Below is a small trained network, with its code and all its weights. Each question gives an input and a class and asks what happens when units are switched off, that is, made to give their printed mean instead of their output.

import numpy as np


def w(rows, s, z=0):
    codes = np.array(rows[::2]) - 128.0
    scale = np.full(codes.shape[1], s)
    scale[-1] = z or s
    return codes * scale


def norm(h):
    return h / np.sqrt((h * h).mean(-1, keepdims=True) + 1e-5)


def f(y):
    return y / 2 * (1 + np.tanh(0.7978845608 * (y + 0.044715 * y**3)))


def log_softmax(a):
    a = a - a.max(-1, keepdims=True)
    return a - np.log(np.exp(a).sum(-1, keepdims=True))


def net(x, mask):
    res = np.array(x, float).reshape(1, 5) / 4 @ E
    u = 0
    for l in range(4):
        y = f(norm(res) @ A[l][:, :-1].T + A[l][:, -1])
        res = res + np.where(mask[u : u + 7], y, B[l][:, -1]) @ B[l][:, :-1]
        u += 7
    return log_softmax(norm(res)[-1] @ U[:, :-1].T + U[:, -1])


A, B = {}, {}
E = w([
[125,146,106,104,101,124,90,254,127],'x0',
[167,60,110,43,167,118,148,160,175],'x1',
[169,78,178,193,131,122,151,185,150],'x2',
[193,242,133,165,136,77,164,201,118],'x3',
[66,160,103,64,143,126,175,161,126],'x4',
],0.0099)
A[0] = w([
[106,233,130,96,132,117,124,51,125,43],'0.n1',
[150,183,128,150,121,119,145,101,128,56],'0.n2',
[89,108,131,126,130,137,133,88,123,71],'0.n3',
[30,106,134,92,143,120,165,53,121,16],'0.n4',
[106,164,144,97,137,108,67,214,141,86],'0.n5',
[98,119,139,253,123,117,82,89,138,3],'0.n6',
[155,223,125,166,136,127,150,168,118,176],'0.n7',
],0.019,0.003)
B[0] = w([
[125,187,66,151,209,76,2,129,133,243],'0.n1',
[139,53,55,106,177,151,85,148,84,181],'0.n2',
[103,114,167,139,61,114,142,146,202,188],'0.n3',
[76,129,139,79,92,176,165,65,206,253],'0.n4',
[133,101,74,124,90,129,193,179,119,210],'0.n5',
[163,132,146,183,111,211,126,128,59,240],'0.n6',
[85,157,159,180,114,54,141,157,164,246],'0.n7',
],0.018,0.012)
A[1] = w([
[250,69,175,128,147,22,203,52,137,131],'1.n1',
[128,121,187,193,150,165,117,127,74,5],'1.n2',
[122,88,98,40,111,146,97,173,12,76],'1.n3',
[134,158,173,68,132,121,125,74,125,81],'1.n4',
[229,105,191,114,254,145,168,96,139,102],'1.n5',
[159,102,234,206,114,144,82,102,40,22],'1.n6',
[180,201,150,82,122,76,153,117,106,47],'1.n7',
],0.012,0.0024)
B[1] = w([
[137,124,152,97,238,77,171,105,85,169],'1.n1',
[175,157,138,114,108,154,140,104,80,206],'1.n2',
[166,116,49,105,69,133,122,107,147,159],'1.n3',
[127,102,133,189,93,116,161,155,200,153],'1.n4',
[156,131,137,9,176,66,151,109,100,158],'1.n5',
[169,115,134,153,162,205,103,133,99,254],'1.n6',
[111,110,133,220,152,114,118,141,140,119],'1.n7',
],0.013,0.0062)
A[2] = w([
[162,109,112,96,83,167,193,146,89,100],'2.n1',
[96,153,188,185,160,98,132,140,106,21],'2.n2',
[173,110,204,135,167,70,164,86,126,144],'2.n3',
[150,198,178,135,190,93,107,103,57,104],'2.n4',
[138,208,121,158,141,250,169,144,124,85],'2.n5',
[132,208,211,122,69,86,158,202,93,1],'2.n6',
[192,91,175,212,100,213,131,111,39,49],'2.n7',
],0.016,0.0024)
B[2] = w([
[144,148,47,100,188,137,81,123,76,181],'2.n1',
[177,124,91,103,104,225,158,98,119,157],'2.n2',
[181,148,192,35,151,94,82,133,51,149],'2.n3',
[25,97,133,103,154,141,48,135,111,185],'2.n4',
[202,66,191,113,193,118,112,128,123,196],'2.n5',
[119,183,192,124,37,111,174,101,90,170],'2.n6',
[253,48,242,241,120,214,123,114,49,247],'2.n7',
],0.013)
A[3] = w([
[92,167,206,46,20,188,104,50,201,112],'3.n1',
[123,62,63,97,75,190,139,162,141,5],'3.n2',
[139,128,193,183,94,57,251,237,155,138],'3.n3',
[110,41,76,126,73,133,153,215,107,242],'3.n4',
[78,48,188,108,156,145,182,111,222,121],'3.n5',
[67,78,159,104,89,137,187,13,208,26],'3.n6',
[94,85,195,25,179,129,143,49,107,195],'3.n7',
],0.013,0.0016)
B[3] = w([
[94,3,128,140,101,220,182,219,118,245],'3.n1',
[216,123,76,156,157,120,122,83,146,180],'3.n2',
[89,151,220,145,44,69,217,94,161,213],'3.n3',
[188,188,111,76,116,125,182,82,86,194],'3.n4',
[76,189,121,86,101,141,69,15,164,206],'3.n5',
[83,118,103,91,62,180,132,129,204,238],'3.n6',
[96,122,185,107,187,123,173,140,214,199],'3.n7',
],0.016,0.011)
U = w([
[91,167,72,182,192,60,2,149,128,104],'0',
[141,186,186,169,47,27,213,151,127,152],'1',
[234,139,40,79,114,110,168,108,116,45],'2',
[230,82,213,197,135,185,92,118,65,252],'3',
[91,79,111,91,86,206,122,93,228,173],'4',
[160,111,212,52,215,72,132,120,138,18],'5',
],0.014,0.0026)

Each question gives the input, the list of numbers given to net, and the class t.
The units are the neurons (one row each of A and B). Each row of codes is followed by its name. A weight is (code - 128) times the scale printed after its matrix; where a second scale follows, it is the last column's (A, B and U).
mask holds one flag per neuron, layer by layer. A switched-off neuron (its flag False) gives its mean, the last column of its row in B, instead of its output. The means were averaged over made-up inputs and are rounded, as every weight is.
A unit's drop is (log p(t) with every unit on - log p(t) with that unit switched off) / (log p(t) with every unit on - log p(t) with every unit switched off).
The circuit of an input: a set's keep is (log p(t) with only the set's units on - log p(t) with every unit switched off) / (log p(t) with every unit on - log p(t) with every unit switched off). Starting from the 12 units with the biggest drops (on a tie, the unit counted first), units are removed one at a time, each time the one whose removal leaves the highest keep (on an exact tie, the one counted first), for as long as the keep stays at least 0.8.
units of the circuit, in order: the units of the circuit, biggest drop first
most important unit: the unit with the biggest drop
top k neurons: the k neurons with the biggest drops, biggest first
top k neurons in layer l: the k neurons of layer l with the biggest drops, biggest first
drop of u: that unit's drop, to one decimal
input [1,6,6,-2,2], class 5: top 3 neurons => 0.n6; 0.n1; 0.n2
input [3,0,-7,8,-8], class 0: units of the circuit, in order => 0.n1; 2.n7
input [1,8,-1,4,-1], class 1: units of the circuit, in order => 0.n2; 0.n5; 3.n3
input [7,-4,5,5,-6], class 1: units of the circuit, in order => 0.n7
input [4,3,7,-3,-3], class 2: top 2 neurons => 0.n7; 0.n6
input [-5,3,0,1,-2], class 5: top 3 neurons => 0.n1; 2.n3; 1.n1
input [8,-6,0,-8,2], class 2: top 3 neurons => 0.n7; 0.n5; 2.n1
input [3,8,8,-8,6], class 2: top 2 neurons in layer 3 => 3.n4; 3.n2
input [-8,3,5,7,2], class 5: top 2 neurons => 0.n1; 0.n6
input [0,5,3,-1,7], class 2: top 2 neurons => 0.n7; 2.n1
input [-3,4,7,7,-3], class 5: top 4 neurons in layer 0 => 0.n6; 0.n5; 0.n3; 0.n1
input [3,4,-7,2,-5], class 2: top 2 neurons => 0.n5; 0.n7
input [7,-2,8,-7,5], class 2: drop of 0.n3 => 0.0
input [-7,-3,-5,8,-5], class 0: drop of 0.n1 => 0.6
input [6,0,-4,1,-1], class 1: drop of 0.n7 => 0.1
input [8,1,-1,-8,-7], class 2: most important unit => 0.n6
